Below are the code and all the weights of a small trained network. Each question names an input and a target symbol and asks about switching units off, where a switched-off unit gives its printed mean instead of its output.

import numpy as np


def w(rows, s, z=0):
    codes = np.array(rows[::2]) - 128.0
    scale = np.full(codes.shape[1], s)
    scale[-1] = z or s
    return codes * scale


def f(y):
    return np.maximum(y, 0)


def softmax(a):
    e = np.exp(a - a.max(-1, keepdims=True))
    return e / e.sum(-1, keepdims=True)


def log_softmax(a):
    a = a - a.max(-1, keepdims=True)
    return a - np.log(np.exp(a).sum(-1, keepdims=True))


def net(x, mask):
    ids = ['ΔΘΞΣΩαβγεζηλμπτψ'.index(c) for c in x.split()]
    T = len(ids)
    res = E[ids] + P[:T]
    q, k, v = (res @ M[0].T for M in (Q, K, V))
    z = softmax(np.where(np.tri(T) > 0, q @ k.T / 3**0.5, -1e9)) @ v
    res = res + np.where(mask[0], z, O[0][:, -1]) @ O[0][:, :-1]
    y = f(res @ A[0][:, :-1].T + A[0][:, -1])
    res = res + np.where(mask[1:9], y, B[0][:, -1]) @ B[0][:, :-1]
    return log_softmax(res[-1] @ U[:, :-1].T + U[:, -1])


Q, K, V, O, A, B = {}, {}, {}, {}, {}, {}
E = w([
[159,182,101,173,115,181,113,145,69,82,117],'Δ',
[248,148,150,95,134,131,99,122,198,186,112],'Θ',
[124,109,169,53,164,134,140,125,156,88,172],'Ξ',
[119,104,138,137,130,107,100,127,82,129,73],'Σ',
[104,98,165,89,136,101,104,116,181,119,209],'Ω',
[118,77,133,115,135,88,84,111,111,149,83],'α',
[108,123,170,80,150,129,158,125,185,105,187],'β',
[86,121,141,187,95,105,115,134,115,147,107],'γ',
[189,87,89,71,54,127,147,118,81,147,150],'ε',
[145,128,93,163,102,112,70,125,138,155,161],'ζ',
[127,147,96,125,189,114,160,125,127,226,166],'η',
[132,121,177,60,167,162,113,138,104,70,152],'λ',
[91,128,133,157,112,114,183,120,154,139,96],'μ',
[85,119,137,179,100,94,143,126,153,163,120],'π',
[100,138,136,155,116,130,180,128,124,121,77],'τ',
[114,147,178,85,160,162,168,139,144,78,167],'ψ',
],0.017)
P = w([
[69,129,213,111,68,234,98,23,128,170,141],'0',
[139,97,207,170,148,130,121,101,80,122,165],'1',
[190,163,204,149,175,51,165,44,101,97,138],'2',
[86,213,126,64,68,73,158,108,116,132,80],'3',
[139,124,60,137,127,221,104,106,141,182,92],'4',
[198,36,117,189,177,140,157,83,89,115,149],'5',
[136,157,161,112,130,33,191,152,112,78,115],'6',
[57,184,95,55,77,153,121,188,140,160,73],'7',
[170,31,44,166,148,183,153,154,116,134,103],'8',
[195,77,127,155,174,43,193,148,112,60,131],'9',
[78,158,110,73,100,39,149,254,137,97,94],'10',
[98,72,47,113,109,238,96,203,149,183,95],'11',
[182,77,84,167,133,84,171,101,108,114,121],'12',
[107,156,180,116,113,61,178,169,109,83,131],'13',
],0.008)
Q[0] = w([
[212,103,29,185,146,233,115,82,132,185,153],'head 1',
[132,108,252,119,192,136,128,99,138,43,247],'head 1',
[81,184,136,53,117,207,79,163,152,156,162],'head 1',
],0.013)
K[0] = w([
[170,206,158,127,137,6,147,86,96,93,129],'head 1',
[69,187,153,82,74,210,87,33,126,175,112],'head 1',
[157,82,169,183,154,159,140,27,109,125,147],'head 1',
],0.015)
V[0] = w([
[157,48,140,48,153,46,67,88,174,204,186],'head 1',
[72,136,121,223,100,64,140,123,203,216,162],'head 1',
[111,146,129,71,166,140,251,111,207,125,167],'head 1',
],0.011)
O[0] = w([
[164,90,150,166,132,35,174,184,121,70,154,83],'head 1',
[129,118,185,133,128,141,63,247,191,130,135,34],'head 1',
[92,181,188,89,81,62,75,138,78,123,143,4],'head 1',
],0.014,0.0037)
A[0] = w([
[117,92,60,192,148,86,211,83,32,195,54,194],'neuron 1',
[114,61,196,227,111,82,111,209,171,101,2,69],'neuron 2',
[173,242,59,189,125,154,87,137,97,148,153,133],'neuron 3',
[114,49,64,240,155,66,211,126,71,121,89,171],'neuron 4',
[49,196,133,112,34,65,100,69,56,102,148,3],'neuron 5',
[107,163,116,146,119,132,165,11,47,246,58,210],'neuron 6',
[100,133,90,205,166,186,115,81,158,225,6,121],'neuron 7',
[87,103,183,210,58,28,128,178,69,106,17,193],'neuron 8',
],0.0061,0.0034)
B[0] = w([
[89,75,174,125,176,110,81,97,201,203,219,245],'neuron 1',
[112,115,2,102,41,201,135,110,166,86,66,169],'neuron 2',
[122,172,92,184,201,193,167,186,95,69,236,150],'neuron 3',
[106,118,182,130,95,188,191,158,30,148,124,224],'neuron 4',
[213,112,143,187,81,168,84,86,156,79,70,169],'neuron 5',
[193,161,74,113,114,68,159,223,128,171,126,249],'neuron 6',
[102,123,147,187,110,18,107,104,83,79,57,234],'neuron 7',
[108,204,102,111,201,154,93,82,167,143,241,190],'neuron 8',
],0.0073,0.017)
U = w([
[135,166,84,171,133,149,144,163,68,81,156,94],'Δ',
[254,142,149,131,132,116,120,161,193,156,113,193],'Θ',
[104,97,108,114,155,206,149,38,155,121,142,171],'Ξ',
[102,128,126,142,115,121,113,44,113,61,110,99],'Σ',
[161,102,95,123,76,140,167,148,104,88,101,42],'Ω',
[58,157,153,94,131,201,97,59,128,182,119,208],'α',
[109,157,182,151,158,102,103,104,126,135,155,32],'β',
[65,71,197,163,128,76,141,125,101,112,92,253],'γ',
[175,96,107,71,38,130,144,139,92,173,152,99],'ε',
[167,120,116,146,128,180,107,139,186,169,139,61],'ζ',
[103,154,182,101,206,119,117,216,131,211,175,90],'η',
[66,124,129,101,140,117,134,134,121,116,156,192],'λ',
[115,121,97,130,142,95,110,140,163,105,161,78],'μ',
[152,93,118,164,111,115,116,116,159,72,78,136],'π',
[137,158,165,122,66,95,131,164,63,116,60,193],'τ',
[96,137,89,105,164,100,126,82,149,134,104,10],'ψ',
],0.0093,0.0028)

Each question gives the input, a string of symbols that net reads in full, and the target symbol t.
The units are the heads (3 rows each of Q, K, V and O) and the neurons (one row each of A and B). Each row of codes is followed by its name. A weight is (code - 128) times the scale printed after its matrix; where a second scale follows, it is the last column's (O, A, B and U).
mask holds one flag per unit, heads first, then neurons. A switched-off unit (its flag False) gives its mean, the last column of its rows in O or B, instead of its output. The means were averaged over made-up inputs and are rounded, as every weight is.
A unit's drop is (log p(t) with every unit on - log p(t) with that unit switched off) / (log p(t) with every unit on - log p(t) with every unit switched off).
The circuit of an input: a set's keep is (log p(t) with only the set's units on - log p(t) with every unit switched off) / (log p(t) with every unit on - log p(t) with every unit switched off). Starting from all 9 units, units are removed one at a time, each time the one whose removal leaves the highest keep (on an exact tie, the one counted first), for as long as the keep stays at least 0.8.
units of the circuit, in order: the units of the circuit, biggest drop first
unit that matters most: the unit with the biggest drop
k most important neurons: the k neurons with the biggest drops, biggest first
input Θ τ τ η Ω μ, target μ: units of the circuit, in order => head 1; neuron 2; neuron 8
input λ Θ Σ Σ λ τ ε γ λ Δ Ξ Σ λ, target ε: units of the circuit, in order => head 1; neuron 6; neuron 7
input Δ γ τ Θ τ Σ τ τ μ τ τ ε γ, target τ: units of the circuit, in order => head 1; neuron 1; neuron 8
input Σ Σ Ω, target Ξ: units of the circuit, in order => head 1
input π Σ Σ Ω λ ζ Ξ π λ Ω Ξ τ, target Δ: 4 most important neurons => neuron 8; neuron 2; neuron 1; neuron 4
input τ Σ μ Σ α, target α: units of the circuit, in order => head 1; neuron 6
input μ Ω τ μ τ, target τ: units of the circuit, in order => head 1; neuron 1
input Ξ Σ Σ α γ Σ Δ Ω, target Σ: units of the circuit, in order => head 1; neuron 5; neuron 6
input η μ γ η λ Σ, target μ: 3 most important neurons => neuron 2; neuron 8; neuron 4
input π Σ ε λ Ξ Ω λ Σ Σ Σ μ, target γ: 3 most important neurons => neuron 8; neuron 7; neuron 4
input Ω ψ Ξ τ τ Δ Σ Δ Σ τ λ λ, target μ: 2 most important neurons => neuron 2; neuron 8
input Σ μ Δ τ μ, target ψ: 2 most important neurons => neuron 7; neuron 6
input Θ Σ Σ ψ Σ τ λ ε Σ ψ λ Θ λ, target Δ: 3 most important neurons => neuron 1; neuron 8; neuron 7
input μ Σ Σ τ β μ Δ η γ Ξ Σ Σ, target β: units of the circuit, in order => head 1; neuron 8
input Σ Θ Σ Δ μ Σ μ Ξ Ξ, target Ξ: unit that matters most => neuron 6
input λ τ Σ Σ τ Ω π μ, target Δ: units of the circuit, in order => head 1; neuron 8; neuron 2; neuron 1
input Σ λ Σ λ μ λ ζ Δ Δ Ξ α, target ψ: 4 most important neurons => neuron 7; neuron 6; neuron 1; neuron 4
input Δ μ λ Σ Σ Δ α Σ Ξ τ τ ε ε τ, target η: 4 most important neurons => neuron 1; neuron 7; neuron 2; neuron 8
input μ η Σ Σ Σ μ η β, target η: 2 most important neurons => neuron 7; neuron 2
input λ Σ γ Σ Δ τ Ξ λ Δ μ, target ε: units of the circuit, in order => neuron 6; head 1
input τ ζ Σ λ γ Σ Σ ψ Ω λ, target α: units of the circuit, in order => head 1
input τ Σ Σ λ ψ λ τ Δ ε τ, target ψ: 4 most important neurons => neuron 7; neuron 6; neuron 1; neuron 4
input π τ Σ, target ζ: units of the circuit, in order => head 1; neuron 2; neuron 7
